Here is a tiny trained network, its code and every weight. The questions are about switching its units off for an input and a class, where a switched-off unit gives its printed mean instead of its output.

import numpy as np


def w(rows, s, z=0):
    codes = np.array(rows[::2]) - 128.0
    scale = np.full(codes.shape[1], s)
    scale[-1] = z or s
    return codes * scale


def norm(h):
    return h / np.sqrt((h * h).mean(-1, keepdims=True) + 1e-5)


def f(y):
    return np.maximum(y, 0)


def log_softmax(a):
    a = a - a.max(-1, keepdims=True)
    return a - np.log(np.exp(a).sum(-1, keepdims=True))


def net(x, mask):
    res = np.array(x, float).reshape(1, 7) / 4 @ E
    u = 0
    for l in range(3):
        y = f(norm(res) @ A[l][:, :-1].T + A[l][:, -1])
        res = res + np.where(mask[u : u + 9], y, B[l][:, -1]) @ B[l][:, :-1]
        u += 9
    return log_softmax(norm(res)[-1] @ U[:, :-1].T + U[:, -1])


A, B = {}, {}
E = w([
[131,214,93],'x0',
[253,141,132],'x1',
[136,222,89],'x2',
[138,231,91],'x3',
[151,102,16],'x4',
[131,174,106],'x5',
[124,100,141],'x6',
],0.0072)
A[0] = w([
[143,141,94,136],'L0N1',
[134,73,4,113],'L0N2',
[138,77,97,102],'L0N3',
[2,117,84,91],'L0N4',
[235,114,128,5],'L0N5',
[177,57,137,55],'L0N6',
[105,150,215,98],'L0N7',
[173,116,108,49],'L0N8',
[153,90,151,91],'L0N9',
],0.017,0.002)
B[0] = w([
[90,132,130,165],'L0N1',
[122,185,251,231],'L0N2',
[98,158,137,175],'L0N3',
[213,83,76,255],'L0N4',
[167,48,96,207],'L0N5',
[88,113,132,194],'L0N6',
[135,153,219,209],'L0N7',
[147,106,127,160],'L0N8',
[98,116,125,170],'L0N9',
],0.022,0.0079)
A[1] = w([
[177,77,74,248],'L1N1',
[63,128,142,218],'L1N2',
[5,103,121,107],'L1N3',
[147,77,195,187],'L1N4',
[74,142,119,76],'L1N5',
[110,169,204,235],'L1N6',
[81,120,172,147],'L1N7',
[87,126,54,77],'L1N8',
[126,73,157,254],'L1N9',
],0.014,0.00091)
B[1] = w([
[115,110,39,197],'L1N1',
[129,186,99,149],'L1N2',
[78,226,70,147],'L1N3',
[109,184,88,254],'L1N4',
[136,171,81,131],'L1N5',
[8,161,118,221],'L1N6',
[146,192,97,177],'L1N7',
[145,130,125,133],'L1N8',
[213,187,69,205],'L1N9',
],0.013,0.0091)
A[2] = w([
[149,64,85,250],'L2N1',
[126,120,90,87],'L2N2',
[111,61,112,210],'L2N3',
[111,82,145,37],'L2N4',
[98,87,124,21],'L2N5',
[60,146,11,147],'L2N6',
[190,79,60,95],'L2N7',
[159,44,149,219],'L2N8',
[174,55,137,213],'L2N9',
],0.012,0.0014)
B[2] = w([
[96,116,83,211],'L2N1',
[85,127,152,161],'L2N2',
[104,112,116,157],'L2N3',
[103,114,108,129],'L2N4',
[160,139,125,130],'L2N5',
[68,138,21,220],'L2N6',
[117,93,5,253],'L2N7',
[163,121,105,170],'L2N8',
[176,121,47,189],'L2N9',
],0.017,0.006)
U = w([
[48,163,86,248],'0',
[54,169,86,190],'1',
[82,163,252,71],'2',
[68,153,86,110],'3',
[165,2,82,6],'4',
],0.0084,0.0023)

Each question gives the input, the list of numbers given to net, and the class t.
The units are the neurons (one row each of A and B). Each row of codes is followed by its name. A weight is (code - 128) times the scale printed after its matrix; where a second scale follows, it is the last column's (A, B and U).
mask holds one flag per neuron, layer by layer. A switched-off neuron (its flag False) gives its mean, the last column of its row in B, instead of its output. The means were averaged over made-up inputs and are rounded, as every weight is.
A unit's drop is (log p(t) with every unit on - log p(t) with that unit switched off) / (log p(t) with every unit on - log p(t) with every unit switched off).
The circuit of an input: a set's keep is (log p(t) with only the set's units on - log p(t) with every unit switched off) / (log p(t) with every unit on - log p(t) with every unit switched off). Starting from the 12 units with the biggest drops (on a tie, the unit counted first), units are removed one at a time, each time the one whose removal leaves the highest keep (on an exact tie, the one counted first), for as long as the keep stays at least 0.8.
units of the circuit, in order: the units of the circuit, biggest drop first
unit that matters most: the unit with the biggest drop
top k neurons: the k neurons with the biggest drops, biggest first
k most important neurons of layer l: the k neurons of layer l with the biggest drops, biggest first
drop when u is switched off: that unit's drop, to one decimal
input [5,-4,1,1,4,-3,0], class 2: units of the circuit, in order -> L0N2; L2N7; L2N6
input [2,1,5,-5,7,-8,-7], class 2: units of the circuit, in order -> L0N2
input [-6,7,4,2,-8,5,8], class 2: top 3 neurons -> L0N7; L0N4; L2N7
input [-6,-4,1,-1,4,2,3], class 2: top 3 neurons -> L0N2; L0N5; L2N7
input [-3,-5,0,5,-8,7,-3], class 2: units of the circuit, in order -> L0N7; L2N7
input [8,-6,1,-4,-3,-8,-1], class 4: top 2 neurons -> L0N4; L1N6
input [-4,8,2,3,-7,7,-6], class 4: units of the circuit, in order -> L0N5; L0N2
input [1,6,2,5,0,4,-3], class 4: top 3 neurons -> L0N2; L1N6; L0N5
input [1,7,1,0,-4,-4,-4], class 4: top 2 neurons -> L0N5; L1N6
input [-7,8,5,6,-6,-7,-5], class 4: top 2 neurons -> L0N5; L0N2
input [-1,-7,1,2,-5,-3,-2], class 4: top 2 neurons -> L0N4; L0N2
input [-2,4,0,4,8,3,-6], class 2: top 3 neurons -> L0N2; L2N7; L2N6
input [-1,8,0,7,-1,3,-4], class 4: top 2 neurons -> L0N5; L1N6
input [1,8,4,-5,-4,0,-1], class 4: unit that matters most -> L0N5
input [-7,6,4,-5,-8,5,-7], class 2: top 3 neurons -> L0N7; L0N4; L2N7
input [0,-6,4,-4,4,7,-4], class 4: top 3 neurons -> L0N4; L0N7; L1N6
input [-5,-7,5,-1,5,-5,-4], class 4: 3 most important neurons of layer 0 -> L0N4; L0N7; L0N2
input [2,-7,5,3,8,5,-8], class 2: 3 most important neurons of layer 0 -> L0N2; L0N5; L0N6
input [3,8,7,7,0,-7,1], class 4: 2 most important neurons of layer 1 -> L1N6; L1N4
input [-3,3,-6,5,7,6,-4], class 2: units of the circuit, in order -> L0N2
input [-3,2,5,3,-8,-4,-7], class 2: units of the circuit, in order -> L0N7; L2N7
input [4,-3,5,-2,8,7,-8], class 2: drop when L1N1 is switched off -> 0.2
